Below is a small trained network, with its code and all its weights. Each question gives an input and a class and asks what happens when units are switched off, that is, made to give their printed mean instead of their output.

import numpy as np


def w(rows, s, z=0):
    codes = np.array(rows[::2]) - 128.0
    scale = np.full(codes.shape[1], s)
    scale[-1] = z or s
    return codes * scale


def norm(h):
    return h / np.sqrt((h * h).mean(-1, keepdims=True) + 1e-5)


def f(y):
    return y / 2 * (1 + np.tanh(0.7978845608 * (y + 0.044715 * y**3)))


def log_softmax(a):
    a = a - a.max(-1, keepdims=True)
    return a - np.log(np.exp(a).sum(-1, keepdims=True))


def net(x, mask):
    res = np.array(x, float).reshape(1, 3) / 4 @ E
    u = 0
    for l in range(3):
        y = f(norm(res) @ A[l][:, :-1].T + A[l][:, -1])
        res = res + np.where(mask[u : u + 13], y, B[l][:, -1]) @ B[l][:, :-1]
        u += 13
    return log_softmax(norm(res)[-1] @ U[:, :-1].T + U[:, -1])


A, B = {}, {}
E = w([
[200,127,151,89],'x0',
[79,1,114,135],'x1',
[127,127,41,53],'x2',
],0.0039)
A[0] = w([
[253,60,205,74,170],'L0N0',
[98,226,95,48,103],'L0N1',
[115,73,203,129,173],'L0N2',
[182,182,151,216,194],'L0N3',
[149,95,166,193,252],'L0N4',
[107,141,60,148,25],'L0N5',
[112,126,141,153,115],'L0N6',
[146,167,133,159,157],'L0N7',
[113,59,179,114,140],'L0N8',
[100,125,69,71,176],'L0N9',
[50,92,119,175,82],'L0N10',
[189,194,211,230,162],'L0N11',
[97,79,116,137,199],'L0N12',
],0.0064,0.003)
B[0] = w([
[241,102,182,171,213],'L0N0',
[174,204,182,254,195],'L0N1',
[201,125,175,217,167],'L0N2',
[63,98,62,72,216],'L0N3',
[118,134,195,186,204],'L0N4',
[197,103,84,232,115],'L0N5',
[208,128,144,194,128],'L0N6',
[130,107,137,84,160],'L0N7',
[76,123,90,228,151],'L0N8',
[187,132,107,135,179],'L0N9',
[65,103,181,146,153],'L0N10',
[45,46,73,26,253],'L0N11',
[137,17,158,180,169],'L0N12',
],0.0046,0.0042)
A[1] = w([
[112,76,194,81,119],'L1N0',
[129,79,185,46,115],'L1N1',
[137,131,62,158,187],'L1N2',
[112,178,155,113,5],'L1N3',
[119,141,203,180,7],'L1N4',
[124,98,194,25,56],'L1N5',
[66,190,159,64,128],'L1N6',
[122,210,66,128,30],'L1N7',
[108,53,78,162,118],'L1N8',
[148,132,111,2,16],'L1N9',
[100,130,122,174,87],'L1N10',
[182,223,129,123,24],'L1N11',
[166,51,76,188,97],'L1N12',
],0.0076,0.0032)
B[1] = w([
[233,193,192,178,215],'L1N0',
[196,240,200,159,214],'L1N1',
[73,140,103,190,211],'L1N2',
[63,51,135,62,80],'L1N3',
[101,69,177,159,108],'L1N4',
[183,254,249,185,182],'L1N5',
[104,66,216,91,216],'L1N6',
[138,100,106,229,174],'L1N7',
[101,99,66,64,254],'L1N8',
[213,103,189,196,201],'L1N9',
[214,114,135,173,129],'L1N10',
[215,175,23,142,213],'L1N11',
[53,149,56,70,246],'L1N12',
],0.0056,0.002)
A[2] = w([
[159,253,132,167,178],'L2N0',
[253,242,88,61,1],'L2N1',
[183,29,42,123,105],'L2N2',
[68,75,55,74,103],'L2N3',
[45,80,162,135,80],'L2N4',
[21,204,218,7,66],'L2N5',
[13,126,212,80,49],'L2N6',
[207,88,64,44,83],'L2N7',
[51,52,138,142,141],'L2N8',
[244,98,64,64,82],'L2N9',
[156,77,218,202,89],'L2N10',
[211,91,60,58,74],'L2N11',
[132,222,2,65,93],'L2N12',
],0.0056,0.0053)
B[2] = w([
[69,209,82,139,254],'L2N0',
[146,155,19,66,184],'L2N1',
[178,184,187,42,162],'L2N2',
[200,115,134,126,167],'L2N3',
[65,181,175,58,152],'L2N4',
[51,249,104,19,165],'L2N5',
[8,173,207,28,153],'L2N6',
[198,19,206,64,128],'L2N7',
[127,216,162,53,214],'L2N8',
[125,63,169,1,152],'L2N9',
[195,17,121,167,170],'L2N10',
[141,56,190,31,127],'L2N11',
[68,99,183,179,189],'L2N12',
],0.0053,0.003)
U = w([
[21,186,188,82,178],'0',
[82,190,49,217,161],'1',
[199,203,218,168,129],'2',
[210,179,47,80,123],'3',
[30,58,187,195,197],'4',
[64,51,36,60,126],'5',
[182,37,190,213,114],'6',
[207,19,146,12,4],'7',
],0.011,0.004)

Each question gives the input, the list of numbers given to net, and the class t.
The units are the neurons (one row each of A and B). Each row of codes is followed by its name. A weight is (code - 128) times the scale printed after its matrix; where a second scale follows, it is the last column's (A, B and U).
mask holds one flag per neuron, layer by layer. A switched-off neuron (its flag False) gives its mean, the last column of its row in B, instead of its output. The means were averaged over made-up inputs and are rounded, as every weight is.
A unit's drop is (log p(t) with every unit on - log p(t) with that unit switched off) / (log p(t) with every unit on - log p(t) with every unit switched off).
The circuit of an input: a set's keep is (log p(t) with only the set's units on - log p(t) with every unit switched off) / (log p(t) with every unit on - log p(t) with every unit switched off). Starting from the 12 units with the biggest drops (on a tie, the unit counted first), units are removed one at a time, each time the one whose removal leaves the highest keep (on an exact tie, the one counted first), for as long as the keep stays at least 0.8.
circuit, biggest first: the units of the circuit, biggest drop first
k most important neurons: the k neurons with the biggest drops, biggest first
k most important neurons of layer l: the k neurons of layer l with the biggest drops, biggest first
drop of u: that unit's drop, to one decimal
input [2,1,4], class 7: 2 most important neurons : [L1N5 L2N7]
input [0,-1,4], class 1: 2 most important neurons of layer 0 : [L0N1 L0N0]
input [-1,-5,2], class 1: most important neuron of layer 0 : [L0N1]
input [0,-6,-7], class 0: 2 most important neurons : [L0N3 L0N0]
input [1,4,7], class 7: 3 most important neurons of layer 0 : [L0N1 L0N4 L0N2]
input [-1,-4,-1], class 0: circuit, biggest first : [L0N3 L1N6]
input [0,-3,-2], class 0: 2 most important neurons : [L0N3 L0N11]
input [-4,0,8], class 1: 4 most important neurons : [L0N11 L0N1 L1N2 L0N3]
input [2,8,0], class 6: 2 most important neurons of layer 2 : [L2N5 L2N0]
input [3,1,-6], class 6: 2 most important neurons of layer 0 : [L0N2 L0N8]
input [1,1,-5], class 6: 3 most important neurons of layer 2 : [L2N10 L2N0 L2N5]
input [1,6,6], class 7: drop of L0N0 : -0.2
input [-1,-8,6], class 1: drop of L0N1 : 0.9
input [1,6,4], class 7: circuit, biggest first : [L2N2]
input [-8,-1,-7], class 0: drop of L0N1 : 0.2
